cols: R Z K F C N
[207 121 131 142 122 132] : T
[120 135 113 126 161 151] : X
[207 121 154 142 122 132] : P
[173 150 104 148 170 150] : Q
down: [132 150]
N
down: [113 154]
K
down: [132 151 132]
N
down: [121 135]
Z
down: [122 161 122]
C

cols: G U W H
[ 70 179  57 129] : B
[113  81  42 112] : L
[124 140 187 101] : J
[131 121  67 146] : D
[109 127 204 128] : Y
[157  99  45  71] : E
[ 84 155 111 122] : A
[135 105 154 111] : V
[128 134  52 145] : S
down: [157  84 135 128]
G
down: [146 128  71]
H
down: [127  99]
U
down: [ 42 187  67 204  45]
W
down: [ 71 122 111 145]
H
down: [146 128  71 122 111]
H
down: [129 112 101 146 128  71]
H

cols: sez badok pum viguf Pizom
[102 170  95 113 104]  Falam
[ 97 115 126 208 131]  fipu
[127 159  68 137 126]  golif
down: [113 208]
viguf
down: [126  68]
pum
down: [104 131]
Pizom
down: [131 126]
Pizom
down: [ 97 127]
sez

cols: famuz kup kifab bef lomub vede notar getoz gis
[159 132 163  57 150 151 141 143 145]  rab
[174 126 184  91 182 177 128 141 123]  fogu
[174 126 184 154 182 177 128 176 129]  navuf
[174 126 184  91 182 177 128 176 129]  lav
[174 126 184 154 182 177 128 179 120]  ledu
asked: [174 126 184  91 182 177 128 141 123]
fogu
down: [ 57  91 154]
bef
down: [ 91 154  91 154]
bef
down: [123 129 129]
gis
down: [129 120]
gis
down: [154  91 154]
bef

cols: Dotop Kufi zaso bem Kag Fim banet vit
[128  99 117  93 112 155 111  56] -> savag
[120 155 146 165 154  94 145 218] -> pelug
[137 168 133 172 136 103 150 197] -> lonu
down: [145 150]
banet
down: [111 145]
banet
down: [155 168]
Kufi

cols: tifu Sunuv tesi mizod bam
[115  81 187 185  92] = vol
[128  85 168 178  89] = dise
[128  91 159 185 150] = Faki
[138  93 159 177 148] = dag
[128 149 137 187 148] = Zit
[128  91 147 200 167] = vin
down: [168 159 159]
tesi
down: [128 128 138 128]
tifu
down: [148 148]
bam
down: [159 159]
tesi
down: [128 138]
tifu

cols: lusu Dozig fav Vup
[173 110 174 117] : tifi
[ 70 150  56 154] : paran
[105 138 116 122] : zef
[201 101 224  91] : rut
[191 104 221  87] : Vaf
down: [116 224]
fav
down: [91 87]
Vup
down: [174  56 116 224]
fav
down: [150 138 101 104]
Dozig
down: [ 56 116 224 221]
fav
down: [105 201 191]
lusu
down: [138 101 104]
Dozig

cols: Bigoz nalo pined biga paviz
[174 155  67 199 201] -> num
[147 143  88 177 167] -> vepep
[134 121 134 116 128] -> Geg
[ 44 138 158  86  90] -> Dud
[ 73 141 152 101 101] -> nor
[ 85 124 157 104  79] -> nuku
[166 159  56 203 221] -> bakir
[134 118 137 117 119] -> tapo
[147 142  86 179 171] -> bik
[139 119 136 117 123] -> punip
down: [ 67  88 134 158 152]
pined
down: [201 167 128  90 101  79 221 119]
paviz
down: [ 90 101  79]
paviz
down: [201 167 128  90 101]
paviz
down: [155 143]
nalo
down: [141 124 159 118 142]
nalo

cols: fom rog vaba guni tofub ziko zolaz tifak luv
[124 103 140 148 144 152 123 119 153] -> sinat
[128 125 111 112 144 147 151 111 113] -> lodok
[145 122 128 114 156 210 108 143 130] -> gevi
[144 120 121 117 133 186 135 150 145] -> suvog
[123 131 122 115 106 132 155 123 125] -> dudal
[103 158 129 141  99 157 142 124 118] -> veru
down: [150 123]
tifak
down: [152 147]
ziko
down: [143 150 123]
tifak
down: [120 131]
rog
down: [124 128 145 144 123]
fom

cols: nelup bavo felot nolik reni
[ 33 121 130 101 137]  sev
[140 136 130 125  99]  rugam
[140 136 130 125 164]  Forup
down: [ 99 164]
reni
down: [125 125]
nolik

cols: faf zaka Bero Dufek
[126 129 140 121] -> bibaz
[118 139 102 147] -> lus
[166  90 149 105] -> lodu
[133 122 139 120] -> Reme
[113 142 138 126] -> zonod
[121 142 138 126] -> Zil
[116 136  52  92] -> pusu
[115 142 121 137] -> binak
down: [ 90 122 142 142 136 142]
zaka
down: [126 118]
faf

cols: fiz Kaga Murez Ziler babil fikof fon rud
[121  77 160 138 111 138 160  88]  peda
[138 179  97 112 157 109  89 180]  gat
[114 145 131 145 157 124 111 166]  givi
[116  46 183 141 129 128 166  93]  putir
[122  91 154 134 131 127 144 115]  Dutel
down: [160  97 131]
Murez
down: [138 109 124]
fikof

